Below are the code and all the weights of a small trained network. Each question names an input and a target symbol and asks about switching units off, where a switched-off unit gives its printed mean instead of its output.

import numpy as np


def w(rows, s, z=0):
    codes = np.array(rows[::2]) - 128.0
    scale = np.full(codes.shape[1], s)
    scale[-1] = z or s
    return codes * scale


def norm(h):
    return h / np.sqrt((h * h).mean(-1, keepdims=True) + 1e-5)


def f(y):
    return y / 2 * (1 + np.tanh(0.7978845608 * (y + 0.044715 * y**3)))


def softmax(a):
    e = np.exp(a - a.max(-1, keepdims=True))
    return e / e.sum(-1, keepdims=True)


def log_softmax(a):
    a = a - a.max(-1, keepdims=True)
    return a - np.log(np.exp(a).sum(-1, keepdims=True))


def net(x, mask):
    ids = ['αβζημξψ'.index(c) for c in x.split()]
    T = len(ids)
    res = E[ids] + P[:T]
    u = 0
    for l in range(2):
        q, k, v = (norm(res) @ M[l].T for M in (Q, K, V))
        z = softmax(np.where(np.tri(T) > 0, q @ k.T / 4**0.5, -1e9)) @ v
        res = res + np.where(mask[u], z, O[l][:, -1]) @ O[l][:, :-1]
        u += 1
        y = f(norm(res) @ A[l][:, :-1].T + A[l][:, -1])
        res = res + np.where(mask[u : u + 8], y, B[l][:, -1]) @ B[l][:, :-1]
        u += 8
    return log_softmax(norm(res)[-1] @ U[:, :-1].T + U[:, -1])


Q, K, V, O, A, B = {}, {}, {}, {}, {}, {}
E = w([
[85,50,141],'α',
[30,193,247],'β',
[148,206,110],'ζ',
[71,55,137],'η',
[69,154,106],'μ',
[214,124,225],'ξ',
[161,192,120],'ψ',
],0.015)
P = w([
[104,46,3],'0',
[101,141,146],'1',
[126,152,172],'2',
[142,144,173],'3',
[153,145,182],'4',
[161,152,206],'5',
[170,123,157],'6',
[176,167,238],'7',
[180,118,158],'8',
[194,120,163],'9',
[179,106,143],'10',
[181,103,143],'11',
],0.0055)
Q[0] = w([
[106,105,148],'0.h0',
[45,115,233],'0.h0',
[57,123,251],'0.h0',
[213,44,204],'0.h0',
],0.011)
K[0] = w([
[136,104,114],'0.h0',
[155,160,9],'0.h0',
[78,101,45],'0.h0',
[192,57,135],'0.h0',
],0.011)
V[0] = w([
[222,50,101],'0.h0',
[18,46,3],'0.h0',
[137,107,84],'0.h0',
[83,139,47],'0.h0',
],0.0055)
O[0] = w([
[143,228,223,35],'0.h0',
[24,82,173,5],'0.h0',
[4,148,55,98],'0.h0',
[253,221,136,130],'0.h0',
],0.0048,0.0021)
A[0] = w([
[98,97,118,137],'0.n0',
[156,92,82,254],'0.n1',
[154,95,206,186],'0.n2',
[116,113,77,137],'0.n3',
[101,8,160,112],'0.n4',
[129,200,95,163],'0.n5',
[132,197,127,111],'0.n6',
[72,144,110,59],'0.n7',
],0.015,0.0036)
B[0] = w([
[198,104,88,144],'0.n0',
[62,217,216,171],'0.n1',
[115,101,2,231],'0.n2',
[109,170,116,134],'0.n3',
[197,173,78,211],'0.n4',
[102,192,59,255],'0.n5',
[86,171,109,222],'0.n6',
[140,137,110,144],'0.n7',
],0.0076,0.0056)
Q[1] = w([
[249,74,42],'1.h0',
[96,124,121],'1.h0',
[208,120,37],'1.h0',
[26,110,50],'1.h0',
],0.011)
K[1] = w([
[246,101,75],'1.h0',
[49,64,101],'1.h0',
[172,156,167],'1.h0',
[122,113,41],'1.h0',
],0.011)
V[1] = w([
[63,98,3],'1.h0',
[231,191,150],'1.h0',
[74,155,196],'1.h0',
[146,17,108],'1.h0',
],0.0064)
O[1] = w([
[117,222,254,251],'1.h0',
[69,20,224,236],'1.h0',
[195,107,88,24],'1.h0',
[102,110,42,23],'1.h0',
],0.006,0.0024)
A[1] = w([
[192,220,49,127],'1.n0',
[10,135,130,136],'1.n1',
[101,103,192,166],'1.n2',
[151,63,175,102],'1.n3',
[38,78,215,105],'1.n4',
[55,19,111,39],'1.n5',
[147,172,208,246],'1.n6',
[54,155,214,254],'1.n7',
],0.012,0.0024)
B[1] = w([
[103,91,135,255],'1.n0',
[161,144,125,156],'1.n1',
[118,59,94,124],'1.n2',
[154,72,98,140],'1.n3',
[41,143,54,124],'1.n4',
[255,63,138,140],'1.n5',
[178,65,157,196],'1.n6',
[157,93,121,194],'1.n7',
],0.0099,0.0094)
U = w([
[63,243,92,255],'α',
[219,191,252,76],'β',
[102,119,153,42],'ζ',
[83,112,27,189],'η',
[43,139,116,117],'μ',
[226,53,103,141],'ξ',
[61,103,204,76],'ψ',
],0.015,0.0056)

Each question gives the input, a string of symbols that net reads in full, and the target symbol t.
The units are the heads (4 rows each of Q, K, V and O) and the neurons (one row each of A and B). Each row of codes is followed by its name. A weight is (code - 128) times the scale printed after its matrix; where a second scale follows, it is the last column's (O, A, B and U).
mask holds one flag per unit, layer by layer, with each layer's heads first. A switched-off unit (its flag False) gives its mean, the last column of its rows in O or B, instead of its output. The means were averaged over made-up inputs and are rounded, as every weight is.
A unit's drop is (log p(t) with every unit on - log p(t) with that unit switched off) / (log p(t) with every unit on - log p(t) with every unit switched off).
The circuit of an input: a set's keep is (log p(t) with only the set's units on - log p(t) with every unit switched off) / (log p(t) with every unit on - log p(t) with every unit switched off). Starting from the 12 units with the biggest drops (on a tie, the unit counted first), units are removed one at a time, each time the one whose removal leaves the highest keep (on an exact tie, the one counted first), for as long as the keep stays at least 0.8.
units of the circuit, in order: the units of the circuit, biggest drop first
unit that matters most: the unit with the biggest drop
top k neurons: the k neurons with the biggest drops, biggest first
k most important neurons of layer l: the k neurons of layer l with the biggest drops, biggest first
drop when u is switched off: that unit's drop, to one decimal
input ψ μ ζ α, target η: units of the circuit, in order => [0.n4, 1.n6, 1.n5, 1.n0]
input ψ μ ψ ψ ξ ζ ξ μ μ, target β: units of the circuit, in order => [1.h0, 0.n2]
input μ ψ ψ ξ β, target μ: top 3 neurons => [1.n4, 0.n4, 0.n5]
input ξ ψ μ ξ β ψ ξ ψ α β, target ξ: top neuron => [0.n5]
input α ξ β η ζ ψ, target α: top 3 neurons => [0.n5, 0.n6, 1.n5]
input ψ ξ ψ ψ ψ ζ ψ α μ η, target η: 2 most important neurons of layer 0 => [0.n4, 0.n1]
input μ ψ ζ ψ η ψ β, target μ: top 2 neurons => [1.n4, 0.n4]
input ξ ξ ξ ψ ψ α μ, target α: top 3 neurons => [1.n5, 0.n7, 1.n4]
input ξ ψ ψ ψ ψ μ ζ ξ β ψ ζ, target β: top 3 neurons => [0.n2, 0.n1, 1.n6]
input ζ β ξ β β η ψ α ξ η ξ ψ, target β: 2 most important neurons of layer 1 => [1.n6, 1.n0]
input ζ ψ α, target η: 2 most important neurons of layer 0 => [0.n4, 0.n0]
input ψ ζ ψ ζ ψ ψ ψ ψ ζ, target β: 2 most important neurons of layer 0 => [0.n2, 0.n4]
input β β η ψ ψ β β ψ ψ ξ β, target β: top 2 neurons => [0.n2, 1.n3]
input μ β ξ η μ η ξ ψ, target α: unit that matters most => 0.n5
input ξ η η η β β ξ β ψ β, target ξ: top 3 neurons => [1.n7, 0.n5, 1.n6]
input β β ψ α η β α β μ, target α: top 3 neurons => [0.n3, 0.n5, 1.n5]
input ξ ξ β η, target ξ: drop when 1.n5 is switched off => 0.6
input ψ β α ξ ψ β μ μ ψ μ, target β: drop when 0.h0 is switched off => 0.6
input η ψ α η ξ β η ψ μ ξ β, target η: drop when 0.n4 is switched off => 1.3
